Below are the code and all the weights of a small trained network. Each question names an input and a class and asks about switching units off, where a switched-off unit gives its printed mean instead of its output.

import numpy as np


def w(rows, s, z=0):
    codes = np.array(rows[::2]) - 128.0
    scale = np.full(codes.shape[1], s)
    scale[-1] = z or s
    return codes * scale


def f(y):
    return y / 2 * (1 + np.tanh(0.7978845608 * (y + 0.044715 * y**3)))


def log_softmax(a):
    a = a - a.max(-1, keepdims=True)
    return a - np.log(np.exp(a).sum(-1, keepdims=True))


def net(x, mask):
    res = np.array(x, float).reshape(1, 5) / 4 @ E
    y = f(res @ A[0][:, :-1].T + A[0][:, -1])
    res = res + np.where(mask, y, B[0][:, -1]) @ B[0][:, :-1]
    return log_softmax(res[-1] @ U[:, :-1].T + U[:, -1])


A, B = {}, {}
E = w([
[204,233,109,132,156],'x0',
[38,189,204,137,154],'x1',
[129,149,137,162,1],'x2',
[73,159,54,20,84],'x3',
[66,142,35,205,151],'x4',
],0.0051)
A[0] = w([
[102,154,157,133,132,125],'N1',
[148,122,151,164,131,94],'N2',
[94,142,68,182,136,102],'N3',
[132,118,131,109,159,73],'N4',
[104,139,88,163,133,111],'N5',
[197,69,66,121,118,109],'N6',
[86,143,56,195,136,116],'N7',
[178,212,114,135,137,99],'N8',
[169,118,200,55,116,91],'N9',
[121,82,123,131,120,98],'N10',
[175,123,206,46,114,104],'N11',
[152,114,162,184,136,96],'N12',
[71,34,147,132,109,106],'N13',
[184,79,77,116,123,102],'N14',
[117,140,132,103,119,80],'N15',
[127,89,113,80,253,95],'N16',
[85,137,57,185,161,99],'N17',
[59,186,189,131,139,117],'N18',
[104,142,88,59,125,136],'N19',
[158,110,168,199,138,100],'N20',
[164,186,120,134,133,84],'N21',
[99,157,132,103,128,111],'N22',
[95,81,134,124,118,91],'N23',
[138,154,114,116,141,116],'N24',
[95,159,93,64,88,124],'N25',
[132,146,136,164,30,76],'N26',
[182,218,112,137,139,107],'N27',
[133,128,133,130,120,253],'N28',
[103,154,95,69,103,116],'N29',
[53,183,197,131,149,115],'N30',
[174,206,115,133,144,98],'N31',
[72,26,146,131,113,130],'N32',
[157,108,168,196,137,114],'N33',
[161,106,166,205,147,111],'N34',
[150,115,158,178,136,94],'N35',
[128,155,134,182,16,94],'N36',
[98,155,86,54,104,108],'N37',
[119,137,144,138,130,78],'N38',
[187,75,76,126,113,92],'N39',
],0.011,0.0041)
B[0] = w([
[134,136,99,148,112,151],'N1',
[79,97,125,130,131,133],'N2',
[152,74,164,116,71,182],'N3',
[93,134,162,157,108,111],'N4',
[145,95,150,122,97,152],'N5',
[126,158,49,189,65,214],'N6',
[188,59,171,109,68,218],'N7',
[70,164,134,57,92,177],'N8',
[151,54,189,137,41,212],'N9',
[99,146,119,114,102,132],'N10',
[170,41,197,132,39,238],'N11',
[68,78,110,129,146,164],'N12',
[65,171,137,41,90,225],'N13',
[110,147,77,186,73,182],'N14',
[83,102,131,141,103,114],'N15',
[59,212,236,227,172,254],'N16',
[144,69,207,147,57,210],'N17',
[129,143,47,181,60,230],'N18',
[91,85,114,133,196,220],'N19',
[57,65,102,125,163,192],'N20',
[70,141,137,91,91,137],'N21',
[99,112,105,151,118,147],'N22',
[73,139,142,98,98,144],'N23',
[106,138,134,118,138,131],'N24',
[68,70,111,125,188,226],'N25',
[70,176,195,208,140,194],'N26',
[70,173,136,45,94,191],'N27',
[253,139,90,83,209,247],'N28',
[76,79,104,124,167,198],'N29',
[128,163,44,197,50,242],'N30',
[71,171,139,68,100,170],'N31',
[94,193,135,26,108,248],'N32',
[77,71,97,119,171,197],'N33',
[54,66,99,120,184,209],'N34',
[70,83,113,130,138,153],'N35',
[86,189,234,213,160,232],'N36',
[45,59,101,131,173,221],'N37',
[89,116,122,145,99,105],'N38',
[119,149,64,170,66,183],'N39',
],0.03,0.003)
U = w([
[85,49,85,113,207,135],'0',
[102,202,134,2,99,122],'1',
[188,55,189,122,78,129],'2',
[144,169,27,194,85,128],'3',
[117,191,205,193,183,161],'4',
[223,168,99,86,214,211],'5',
[161,134,121,119,157,1],'6',
],0.0078,0.0034)

Each question gives the input, the list of numbers given to net, and the class t.
The units are the neurons (one row each of A and B). Each row of codes is followed by its name. A weight is (code - 128) times the scale printed after its matrix; where a second scale follows, it is the last column's (A, B and U).
mask holds one flag per neuron, in row order. A switched-off neuron (its flag False) gives its mean, the last column of its row in B, instead of its output. The means were averaged over made-up inputs and are rounded, as every weight is.
A unit's drop is (log p(t) with every unit on - log p(t) with that unit switched off) / (log p(t) with every unit on - log p(t) with every unit switched off).
The circuit of an input: a set's keep is (log p(t) with only the set's units on - log p(t) with every unit switched off) / (log p(t) with every unit on - log p(t) with every unit switched off). Starting from the 12 units with the biggest drops (on a tie, the unit counted first), units are removed one at a time, each time the one whose removal leaves the highest keep (on an exact tie, the one counted first), for as long as the keep stays at least 0.8.
circuit, biggest first: the units of the circuit, biggest drop first
k most important neurons: the k neurons with the biggest drops, biggest first
drop of u: that unit's drop, to one decimal
input [2,6,0,4,4], class 3: circuit, biggest first	N30
input [1,-3,-3,3,4], class 2: circuit, biggest first	N17, N7
input [-7,-5,7,-6,7], class 1: 2 most important neurons	N32, N13
input [-1,-4,-2,-5,6], class 2: 2 most important neurons	N17, N7
input [5,7,-5,-5,-5], class 3: 2 most important neurons	N30, N18
input [-5,8,6,7,-2], class 3: 3 most important neurons	N30, N18, N34
input [5,3,5,-1,5], class 1: 2 most important neurons	N27, N16
input [-7,8,5,-7,3], class 3: 3 most important neurons	N30, N18, N25
input [-6,-4,3,-6,-6], class 0: 4 most important neurons	N34, N33, N20, N12
input [-2,-6,2,5,2], class 3: 4 most important neurons	N6, N39, N14, N34
input [7,6,5,-7,2], class 0: 2 most important neurons	N34, N20
input [3,7,-3,8,1], class 0: 3 most important neurons	N37, N25, N19
input [8,0,-1,7,6], class 1: 3 most important neurons	N27, N8, N31
input [-3,4,1,1,4], class 2: circuit, biggest first	N7, N17
input [5,-6,8,2,-2], class 4: circuit, biggest first	N36
input [-4,-3,-8,-6,2], class 4: drop of N16	3.5
input [-3,3,0,6,-8], class 2: drop of N9	1.0
input [-1,-2,-3,2,-2], class 5: drop of N26	0.1
